Below are the code and all the weights of a small trained network. Each question names an input and a class and asks about switching units off, where a switched-off unit gives its printed mean instead of its output.

import numpy as np


def w(rows, s, z=0):
    codes = np.array(rows[::2]) - 128.0
    scale = np.full(codes.shape[1], s)
    scale[-1] = z or s
    return codes * scale


def norm(h):
    return h / np.sqrt((h * h).mean(-1, keepdims=True) + 1e-5)


def f(y):
    return y / 2 * (1 + np.tanh(0.7978845608 * (y + 0.044715 * y**3)))


def log_softmax(a):
    a = a - a.max(-1, keepdims=True)
    return a - np.log(np.exp(a).sum(-1, keepdims=True))


def net(x, mask):
    res = np.array(x, float).reshape(1, 5) / 4 @ E
    u = 0
    for l in range(4):
        y = f(norm(res) @ A[l][:, :-1].T + A[l][:, -1])
        res = res + np.where(mask[u : u + 8], y, B[l][:, -1]) @ B[l][:, :-1]
        u += 8
    return log_softmax(norm(res)[-1] @ U[:, :-1].T + U[:, -1])


A, B = {}, {}
E = w([
[102,28,147,253,145],'x0',
[120,122,118,121,114],'x1',
[114,114,124,110,122],'x2',
[128,126,12,157,228],'x3',
[220,95,78,120,19],'x4',
],0.006)
A[0] = w([
[207,232,114,82,137,112],'L0N0',
[167,132,161,141,140,146],'L0N1',
[142,160,147,128,110,118],'L0N2',
[198,87,55,100,202,159],'L0N3',
[97,66,107,147,86,127],'L0N4',
[228,124,104,126,97,2],'L0N5',
[246,70,91,81,92,63],'L0N6',
[3,72,97,163,143,198],'L0N7',
],0.0074,0.0033)
B[0] = w([
[52,86,114,41,148,212],'L0N0',
[135,115,84,90,80,139],'L0N1',
[165,48,62,65,123,132],'L0N2',
[215,119,29,194,108,221],'L0N3',
[205,154,121,203,166,164],'L0N4',
[60,156,126,191,20,144],'L0N5',
[3,211,164,235,10,198],'L0N6',
[142,160,137,163,168,254],'L0N7',
],0.0065,0.0038)
A[1] = w([
[158,59,255,86,74,194],'L1N0',
[196,84,193,170,100,94],'L1N1',
[36,134,149,83,227,62],'L1N2',
[72,119,138,174,216,107],'L1N3',
[212,191,123,72,101,191],'L1N4',
[164,112,20,90,146,251],'L1N5',
[19,221,178,101,211,40],'L1N6',
[81,126,106,87,193,107],'L1N7',
],0.0075,0.003)
B[1] = w([
[132,141,113,114,227,252],'L1N0',
[97,129,132,66,156,179],'L1N1',
[114,170,150,169,1,230],'L1N2',
[216,138,173,171,114,225],'L1N3',
[140,61,154,100,147,173],'L1N4',
[91,146,127,101,213,249],'L1N5',
[125,136,202,161,39,250],'L1N6',
[113,170,63,139,82,180],'L1N7',
],0.0073,0.0035)
A[2] = w([
[183,71,85,116,60,148],'L2N0',
[70,91,136,191,157,63],'L2N1',
[221,43,183,73,72,5],'L2N2',
[155,71,244,71,113,214],'L2N3',
[134,62,68,122,96,36],'L2N4',
[123,139,120,189,103,168],'L2N5',
[170,2,63,97,31,136],'L2N6',
[118,93,188,201,169,228],'L2N7',
],0.0091,0.0022)
B[2] = w([
[126,169,152,233,183,148],'L2N0',
[101,90,157,20,165,161],'L2N1',
[255,156,12,245,200,137],'L2N2',
[68,115,40,178,223,230],'L2N3',
[124,108,217,118,104,125],'L2N4',
[137,194,219,162,126,199],'L2N5',
[99,190,167,193,169,169],'L2N6',
[179,143,94,55,67,252],'L2N7',
],0.0061,0.0048)
A[3] = w([
[186,65,181,189,138,53],'L3N0',
[83,101,211,115,178,164],'L3N1',
[149,93,170,148,132,49],'L3N2',
[111,144,109,42,134,204],'L3N3',
[166,46,156,176,150,29],'L3N4',
[147,128,161,118,147,2],'L3N5',
[174,1,179,157,133,83],'L3N6',
[99,72,238,99,87,107],'L3N7',
],0.0099,0.0022)
B[3] = w([
[38,102,153,18,54,246],'L3N0',
[195,139,57,223,128,196],'L3N1',
[98,167,83,84,78,130],'L3N2',
[199,50,127,135,80,251],'L3N3',
[116,127,121,37,83,191],'L3N4',
[92,172,34,134,83,100],'L3N5',
[120,98,114,1,98,186],'L3N6',
[137,112,78,151,192,203],'L3N7',
],0.0078,0.0027)
U = w([
[65,162,196,184,122,209],'0',
[143,83,84,155,230,102],'1',
[77,62,151,2,95,5],'2',
],0.011,0.0019)

Each question gives the input, the list of numbers given to net, and the class t.
The units are the neurons (one row each of A and B). Each row of codes is followed by its name. A weight is (code - 128) times the scale printed after its matrix; where a second scale follows, it is the last column's (A, B and U).
mask holds one flag per neuron, layer by layer. A switched-off neuron (its flag False) gives its mean, the last column of its row in B, instead of its output. The means were averaged over made-up inputs and are rounded, as every weight is.
A unit's drop is (log p(t) with every unit on - log p(t) with that unit switched off) / (log p(t) with every unit on - log p(t) with every unit switched off).
The circuit of an input: a set's keep is (log p(t) with only the set's units on - log p(t) with every unit switched off) / (log p(t) with every unit on - log p(t) with every unit switched off). Starting from the 12 units with the biggest drops (on a tie, the unit counted first), units are removed one at a time, each time the one whose removal leaves the highest keep (on an exact tie, the one counted first), for as long as the keep stays at least 0.8.
circuit, biggest first: the units of the circuit, biggest drop first
most important unit: the unit with the biggest drop
top k neurons: the k neurons with the biggest drops, biggest first
top k neurons in layer l: the k neurons of layer l with the biggest drops, biggest first
input [5,0,-7,-5,2], class 1: most important unit	L1N1
input [-7,-3,-4,-8,-7], class 1: top 2 neurons in layer 0	L0N6, L0N2
input [-1,7,0,-1,0], class 1: top 2 neurons	L0N7, L2N7
input [8,-1,7,-5,-5], class 2: circuit, biggest first	L3N6, L2N7
input [5,-8,7,3,-4], class 2: top 2 neurons	L3N0, L0N6
input [6,8,4,6,7], class 0: top 2 neurons	L0N6, L1N0
input [-1,-4,4,-4,3], class 1: top 4 neurons in layer 1	L1N2, L1N7, L1N0, L1N6
input [6,-5,-2,6,-7], class 0: top 4 neurons	L0N7, L1N4, L1N3, L2N5
input [8,6,2,1,-7], class 2: top 3 neurons in layer 2	L2N7, L2N1, L2N6
input [6,-1,2,-7,1], class 1: top 2 neurons	L1N1, L2N3
input [-1,3,-2,6,-7], class 0: top 2 neurons	L1N2, L1N6
input [8,3,4,0,7], class 2: top 4 neurons in layer 1	L1N2, L1N7, L1N6, L1N1
input [8,7,0,-5,-5], class 2: top 2 neurons	L1N3, L3N0
input [-7,-8,3,-8,-4], class 1: top 2 neurons	L3N1, L2N7
input [-6,3,-2,4,-4], class 2: most important unit	L0N6
input [-5,1,-5,-5,-2], class 1: top 3 neurons	L1N4, L2N7, L3N0
input [3,-8,5,-7,4], class 1: top 2 neurons	L2N3, L1N0
input [-3,0,-7,-4,7], class 0: top 2 neurons	L0N6, L0N5
input [-4,-8,4,5,-7], class 0: top 2 neurons in layer 1	L1N2, L1N6
input [4,8,0,-6,3], class 1: most important unit	L2N3
input [7,-6,7,0,6], class 2: top 2 neurons in layer 0	L0N4, L0N3
